Below are the code and all the weights of a small trained network. Each question names an input and a class and asks about switching units off, where a switched-off unit gives its printed mean instead of its output.

import numpy as np


def w(rows, s, z=0):
    codes = np.array(rows[::2]) - 128.0
    scale = np.full(codes.shape[1], s)
    scale[-1] = z or s
    return codes * scale


def f(y):
    return y / 2 * (1 + np.tanh(0.7978845608 * (y + 0.044715 * y**3)))


def log_softmax(a):
    a = a - a.max(-1, keepdims=True)
    return a - np.log(np.exp(a).sum(-1, keepdims=True))


def net(x, mask):
    res = np.array(x, float).reshape(1, 5) / 4 @ E
    y = f(res @ A[0][:, :-1].T + A[0][:, -1])
    res = res + np.where(mask, y, B[0][:, -1]) @ B[0][:, :-1]
    return log_softmax(res[-1] @ U[:, :-1].T + U[:, -1])


A, B = {}, {}
E = w([
[118,89,108,122,126,10,54,67,142,140,127],'x0',
[103,34,126,112,149,163,176,31,42,53,89],'x1',
[138,134,172,164,128,86,157,120,89,126,119],'x2',
[147,137,115,134,111,139,115,118,116,121,122],'x3',
[148,148,209,58,76,143,121,54,110,247,183],'x4',
],0.013)
A[0] = w([
[91,150,114,93,99,158,111,138,113,139,139,148],'n0',
[122,148,75,177,107,85,134,205,151,96,128,192],'n1',
[132,89,177,37,115,169,155,42,82,132,146,87],'n2',
[92,82,60,156,84,57,118,92,129,112,99,111],'n3',
[138,199,116,183,168,110,93,183,161,120,142,189],'n4',
[104,88,104,117,148,91,101,84,129,78,129,106],'n5',
[163,110,141,108,132,69,72,114,147,167,131,113],'n6',
[184,170,126,162,163,90,57,245,147,84,119,206],'n7',
[145,86,115,121,119,132,70,156,136,109,146,116],'n8',
[107,105,63,94,139,44,89,92,118,156,128,167],'n9',
[127,81,198,67,118,171,126,49,90,123,183,57],'n10',
[122,147,108,165,146,113,119,95,136,151,154,104],'n11',
[159,179,127,109,129,161,169,166,100,142,178,170],'n12',
[167,187,149,115,62,100,129,125,155,180,215,130],'n13',
[105,153,160,134,101,210,173,175,115,129,95,254],'n14',
[120,80,82,115,120,12,49,82,130,132,137,178],'n15',
[91,126,48,144,181,153,162,125,75,91,69,156],'n16',
[146,205,175,125,82,133,122,136,173,232,175,142],'n17',
[144,214,142,147,113,157,177,169,130,78,126,169],'n18',
[132,52,87,167,204,140,156,106,130,38,95,134],'n19',
[164,180,148,112,136,164,217,154,115,114,124,232],'n20',
],0.011,0.0087)
B[0] = w([
[120,132,119,148,127,107,133,130,122,159,115,153],'n0',
[178,126,135,100,192,128,199,161,120,109,46,218],'n1',
[216,103,80,97,223,101,199,192,179,164,65,216],'n2',
[123,143,188,180,133,136,127,53,139,77,60,190],'n3',
[174,141,54,85,173,85,163,118,147,187,69,216],'n4',
[122,97,172,189,150,154,86,132,144,104,75,183],'n5',
[152,205,133,88,111,96,82,176,91,41,158,174],'n6',
[197,184,123,52,193,101,195,134,149,129,34,240],'n7',
[138,96,169,124,119,107,140,155,104,134,119,144],'n8',
[162,201,210,140,207,68,106,134,130,55,124,198],'n9',
[135,194,62,84,213,66,180,171,180,134,47,200],'n10',
[135,147,164,118,129,118,88,130,95,86,126,134],'n11',
[105,83,123,158,99,202,151,61,233,212,142,193],'n12',
[119,189,166,112,75,112,54,87,118,139,175,214],'n13',
[113,87,66,121,87,215,199,152,121,182,176,235],'n14',
[134,157,227,150,139,97,83,96,135,1,85,228],'n15',
[100,45,118,151,109,179,169,114,104,93,196,232],'n16',
[92,147,181,186,51,137,84,42,156,193,184,242],'n17',
[123,131,106,142,134,169,149,143,143,156,156,204],'n18',
[59,43,151,200,65,189,107,111,92,49,152,255],'n19',
[116,97,80,146,104,179,154,152,131,175,143,220],'n20',
],0.0098,0.019)
U = w([
[150,118,51,75,156,171,255,133,158,190,84,248],'0',
[195,147,140,109,205,38,138,137,146,83,42,230],'1',
[32,56,74,165,61,193,180,157,68,59,225,73],'2',
[24,82,221,182,102,171,77,53,130,69,90,36],'3',
[76,123,132,178,32,178,103,80,169,225,189,122],'4',
[117,187,190,120,72,72,5,98,113,105,204,53],'5',
],0.0094,0.0014)

Each question gives the input, the list of numbers given to net, and the class t.
The units are the neurons (one row each of A and B). Each row of codes is followed by its name. A weight is (code - 128) times the scale printed after its matrix; where a second scale follows, it is the last column's (A, B and U).
mask holds one flag per neuron, in row order. A switched-off neuron (its flag False) gives its mean, the last column of its row in B, instead of its output. The means were averaged over made-up inputs and are rounded, as every weight is.
A unit's drop is (log p(t) with every unit on - log p(t) with that unit switched off) / (log p(t) with every unit on - log p(t) with every unit switched off).
The circuit of an input: a set's keep is (log p(t) with only the set's units on - log p(t) with every unit switched off) / (log p(t) with every unit on - log p(t) with every unit switched off). Starting from the 12 units with the biggest drops (on a tie, the unit counted first), units are removed one at a time, each time the one whose removal leaves the highest keep (on an exact tie, the one counted first), for as long as the keep stays at least 0.8.
units of the circuit, in order: the units of the circuit, biggest drop first
most important unit: the unit with the biggest drop
top k neurons: the k neurons with the biggest drops, biggest first
drop when u is switched off: that unit's drop, to one decimal
input [1,-4,-5,3,8], class 5: units of the circuit, in order -> [n13]
input [1,-7,5,6,8], class 5: top 3 neurons -> [n13 n6 n14]
input [1,0,-1,4,-5], class 1: top 4 neurons -> [n17 n7 n14 n1]
input [-3,-5,-7,-6,1], class 4: top 2 neurons -> [n17 n2]
input [-8,1,6,8,-7], class 2: top 2 neurons -> [n19 n16]
input [2,8,-3,-5,1], class 1: top 3 neurons -> [n2 n10 n17]
input [4,1,-8,0,0], class 3: top 4 neurons -> [n7 n2 n10 n4]
input [0,8,3,2,0], class 2: top 4 neurons -> [n19 n7 n16 n4]
input [1,1,8,-7,-8], class 3: top 2 neurons -> [n19 n2]
input [1,-5,-5,-6,1], class 5: top 2 neurons -> [n17 n2]
input [0,5,-4,3,-3], class 2: top 2 neurons -> [n16 n15]
input [-7,-1,-2,-6,1], class 4: drop when n2 is switched off -> 0.1
input [5,1,-3,1,4], class 1: drop when n2 is switched off -> 0.2
input [1,1,-1,-3,2], class 1: most important unit -> n19
